Here is a tiny trained network, its code and every weight. The questions are about switching its units off for an input and a target symbol, where a switched-off unit gives its printed mean instead of its output.

import numpy as np


def w(rows, s, z=0):
    codes = np.array(rows[::2]) - 128.0
    scale = np.full(codes.shape[1], s)
    scale[-1] = z or s
    return codes * scale


def norm(h):
    return h / np.sqrt((h * h).mean(-1, keepdims=True) + 1e-5)


def f(y):
    return np.maximum(y, 0)


def softmax(a):
    e = np.exp(a - a.max(-1, keepdims=True))
    return e / e.sum(-1, keepdims=True)


def log_softmax(a):
    a = a - a.max(-1, keepdims=True)
    return a - np.log(np.exp(a).sum(-1, keepdims=True))


def net(x, mask):
    ids = ['αγεζηλξπστφψω'.index(c) for c in x.split()]
    T = len(ids)
    res = E[ids] + P[:T]
    u = 0
    for l in range(2):
        r = norm(res)
        for j in range(3):
            rows = slice(3 * j, 3 * j + 3)
            q, k, v = (r @ M[l][rows].T for M in (Q, K, V))
            z = softmax(np.where(np.tri(T) > 0, q @ k.T / 3**0.5, -1e9)) @ v
            o = O[l][rows]
            res = res + np.where(mask[u + j], z, o[:, -1]) @ o[:, :-1]
        u += 3
        y = f(norm(res) @ A[l][:, :-1].T + A[l][:, -1])
        res = res + np.where(mask[u : u + 4], y, B[l][:, -1]) @ B[l][:, :-1]
        u += 4
    return log_softmax(norm(res)[-1] @ U[:, :-1].T + U[:, -1])


Q, K, V, O, A, B = {}, {}, {}, {}, {}, {}
E = w([
[139,89,153],'α',
[146,91,162],'γ',
[72,145,146],'ε',
[224,149,69],'ζ',
[53,60,133],'η',
[97,174,121],'λ',
[93,150,93],'ξ',
[216,110,3],'π',
[157,101,193],'σ',
[136,83,125],'τ',
[70,135,121],'φ',
[164,78,130],'ψ',
[133,87,142],'ω',
],0.016)
P = w([
[106,159,72],'0',
[162,192,255],'1',
[145,179,226],'2',
[140,172,215],'3',
[134,166,190],'4',
[124,160,185],'5',
[121,152,167],'6',
[115,152,167],'7',
[113,144,155],'8',
[108,145,156],'9',
[104,143,142],'10',
],0.0091)
Q[0] = w([
[100,134,199],'L0H0',
[148,113,111],'L0H0',
[118,3,172],'L0H0',
[127,106,99],'L0H1',
[86,204,146],'L0H1',
[111,61,223],'L0H1',
[140,100,137],'L0H2',
[203,166,144],'L0H2',
[158,45,159],'L0H2',
],0.013)
K[0] = w([
[216,145,92],'L0H0',
[131,138,96],'L0H0',
[113,62,115],'L0H0',
[128,118,86],'L0H1',
[85,175,129],'L0H1',
[70,56,115],'L0H1',
[175,133,130],'L0H2',
[246,67,99],'L0H2',
[172,65,139],'L0H2',
],0.011)
V[0] = w([
[89,153,215],'L0H0',
[4,86,135],'L0H0',
[125,69,155],'L0H0',
[202,110,169],'L0H1',
[86,104,238],'L0H1',
[112,17,80],'L0H1',
[35,165,255],'L0H2',
[92,163,200],'L0H2',
[10,131,171],'L0H2',
],0.0058)
O[0] = w([
[175,197,227,194],'L0H0',
[91,129,188,143],'L0H0',
[212,104,154,153],'L0H0',
[163,156,238,127],'L0H1',
[253,133,86,222],'L0H1',
[112,128,176,108],'L0H1',
[160,135,202,255],'L0H2',
[185,94,129,198],'L0H2',
[131,199,120,187],'L0H2',
],0.0055,0.0036)
A[0] = w([
[231,230,255,95],'L0N0',
[99,4,124,252],'L0N1',
[62,231,152,150],'L0N2',
[177,135,148,107],'L0N3',
],0.008,0.0037)
B[0] = w([
[135,104,42,252],'L0N0',
[210,154,208,168],'L0N1',
[255,212,99,177],'L0N2',
[142,50,198,154],'L0N3',
],0.0063,0.011)
Q[1] = w([
[177,167,162],'L1H0',
[78,118,130],'L1H0',
[121,182,62],'L1H0',
[179,243,68],'L1H1',
[67,175,120],'L1H1',
[90,181,88],'L1H1',
[136,176,50],'L1H2',
[82,249,120],'L1H2',
[80,165,204],'L1H2',
],0.015)
K[1] = w([
[132,88,165],'L1H0',
[100,92,108],'L1H0',
[176,104,100],'L1H0',
[212,95,149],'L1H1',
[192,151,170],'L1H1',
[213,124,117],'L1H1',
[187,136,110],'L1H2',
[199,180,144],'L1H2',
[132,125,251],'L1H2',
],0.016)
V[1] = w([
[161,144,97],'L1H0',
[201,141,158],'L1H0',
[200,137,181],'L1H0',
[175,98,146],'L1H1',
[27,125,140],'L1H1',
[133,55,83],'L1H1',
[82,151,8],'L1H2',
[131,78,182],'L1H2',
[190,182,93],'L1H2',
],0.012)
O[1] = w([
[91,159,103,148],'L1H0',
[2,160,179,239],'L1H0',
[94,106,94,254],'L1H0',
[137,244,35,160],'L1H1',
[93,54,191,55],'L1H1',
[43,178,137,118],'L1H1',
[144,173,251,130],'L1H2',
[110,39,170,93],'L1H2',
[225,177,94,210],'L1H2',
],0.0075,0.0087)
A[1] = w([
[246,138,202,87],'L1N0',
[159,75,193,52],'L1N1',
[112,220,61,251],'L1N2',
[55,138,235,130],'L1N3',
],0.013,0.0028)
B[1] = w([
[115,38,77,188],'L1N0',
[140,196,225,163],'L1N1',
[227,168,173,250],'L1N2',
[96,211,2,174],'L1N3',
],0.0089,0.011)
U = w([
[144,75,33,94],'α',
[178,111,71,2],'γ',
[200,64,135,67],'ε',
[147,213,126,176],'ζ',
[120,96,178,171],'η',
[207,76,186,72],'λ',
[133,165,255,110],'ξ',
[88,182,137,77],'π',
[220,173,130,197],'σ',
[45,173,190,116],'τ',
[175,104,201,80],'φ',
[65,173,87,75],'ψ',
[66,84,133,222],'ω',
],0.019,0.0045)

Each question gives the input, a string of symbols that net reads in full, and the target symbol t.
The units are the heads (3 rows each of Q, K, V and O) and the neurons (one row each of A and B). Each row of codes is followed by its name. A weight is (code - 128) times the scale printed after its matrix; where a second scale follows, it is the last column's (O, A, B and U).
mask holds one flag per unit, layer by layer, with each layer's heads first. A switched-off unit (its flag False) gives its mean, the last column of its rows in O or B, instead of its output. The means were averaged over made-up inputs and are rounded, as every weight is.
A unit's drop is (log p(t) with every unit on - log p(t) with that unit switched off) / (log p(t) with every unit on - log p(t) with every unit switched off).
The circuit of an input: a set's keep is (log p(t) with only the set's units on - log p(t) with every unit switched off) / (log p(t) with every unit on - log p(t) with every unit switched off). Starting from the 12 units with the biggest drops (on a tie, the unit counted first), units are removed one at a time, each time the one whose removal leaves the highest keep (on an exact tie, the one counted first), for as long as the keep stays at least 0.8.
circuit, biggest first: the units of the circuit, biggest drop first
k most important neurons: the k neurons with the biggest drops, biggest first
top k neurons in layer l: the k neurons of layer l with the biggest drops, biggest first
input α ω α, target α: circuit, biggest first => (L1H2; L0N2)
input α τ α ξ τ, target α: circuit, biggest first => (L1H2; L0N2; L0H1)
input ζ ε ζ ψ, target ζ: 2 most important neurons => (L1N3; L0N2)
input ξ φ α τ, target ξ: circuit, biggest first => (L1H1; L1H2; L0H1)
input ζ ψ α τ σ, target ζ: 4 most important neurons => (L1N3; L0N2; L0N0; L1N2)
input ξ α ψ α λ γ ξ τ τ ξ α, target ξ: 2 most important neurons => (L0N0; L1N1)
input λ ω α τ α α σ ψ, target λ: top 2 neurons in layer 0 => (L0N2; L0N0)
input ε α α λ ξ ζ α τ τ, target ε: top neuron in layer 0 => (L0N2)
input λ ζ α λ α, target λ: 2 most important neurons => (L1N0; L0N0)
input α σ ζ τ α ω ε α ψ, target α: circuit, biggest first => (L1H2; L0N2; L1N2)
input τ α α φ ψ ε ζ ξ α, target τ: 2 most important neurons => (L1N3; L0N2)
input α α α σ, target α: circuit, biggest first => (L1H2; L0H1; L1N2)
input α α σ ζ ξ ξ ζ ξ τ, target α: circuit, biggest first => (L0N2; L0H1; L1H2)
input λ τ λ τ α ξ ξ σ, target λ: 2 most important neurons => (L1N0; L1N1)
input α λ η, target ω: 2 most important neurons => (L1N2; L0N2)
input λ λ ξ ξ γ, target λ: circuit, biggest first => (L1N0; L1H1; L0H1; L0H0)
input ε λ ε φ ε α α ε π τ, target ε: top neuron in layer 1 => (L1N0)
input α ω λ α α ζ ξ γ, target α: 3 most important neurons => (L0N1; L0N2; L1N2)
input ε φ α γ γ, target ε: top 2 neurons in layer 0 => (L0N2; L0N0)
input α α ξ α, target α: top 2 neurons in layer 0 => (L0N1; L0N2)
input ξ ξ ψ φ λ α τ α τ ε α, target ξ: most important neuron => (L0N0)
input ε α ζ τ ε π ζ ξ π λ α, target ε: 2 most important neurons => (L1N0; L0N2)
input ψ ξ ξ ξ σ τ α α λ α, target ψ: 2 most important neurons => (L0N2; L0N1)
input τ γ ε ξ φ ψ τ, target τ: 2 most important neurons => (L1N3; L0N2)
input τ λ ω ξ α λ ψ, target τ: top 2 neurons in layer 1 => (L1N3; L1N2)
input τ λ λ π ω, target τ: top 3 neurons in layer 0 => (L0N2; L0N1; L0N0)
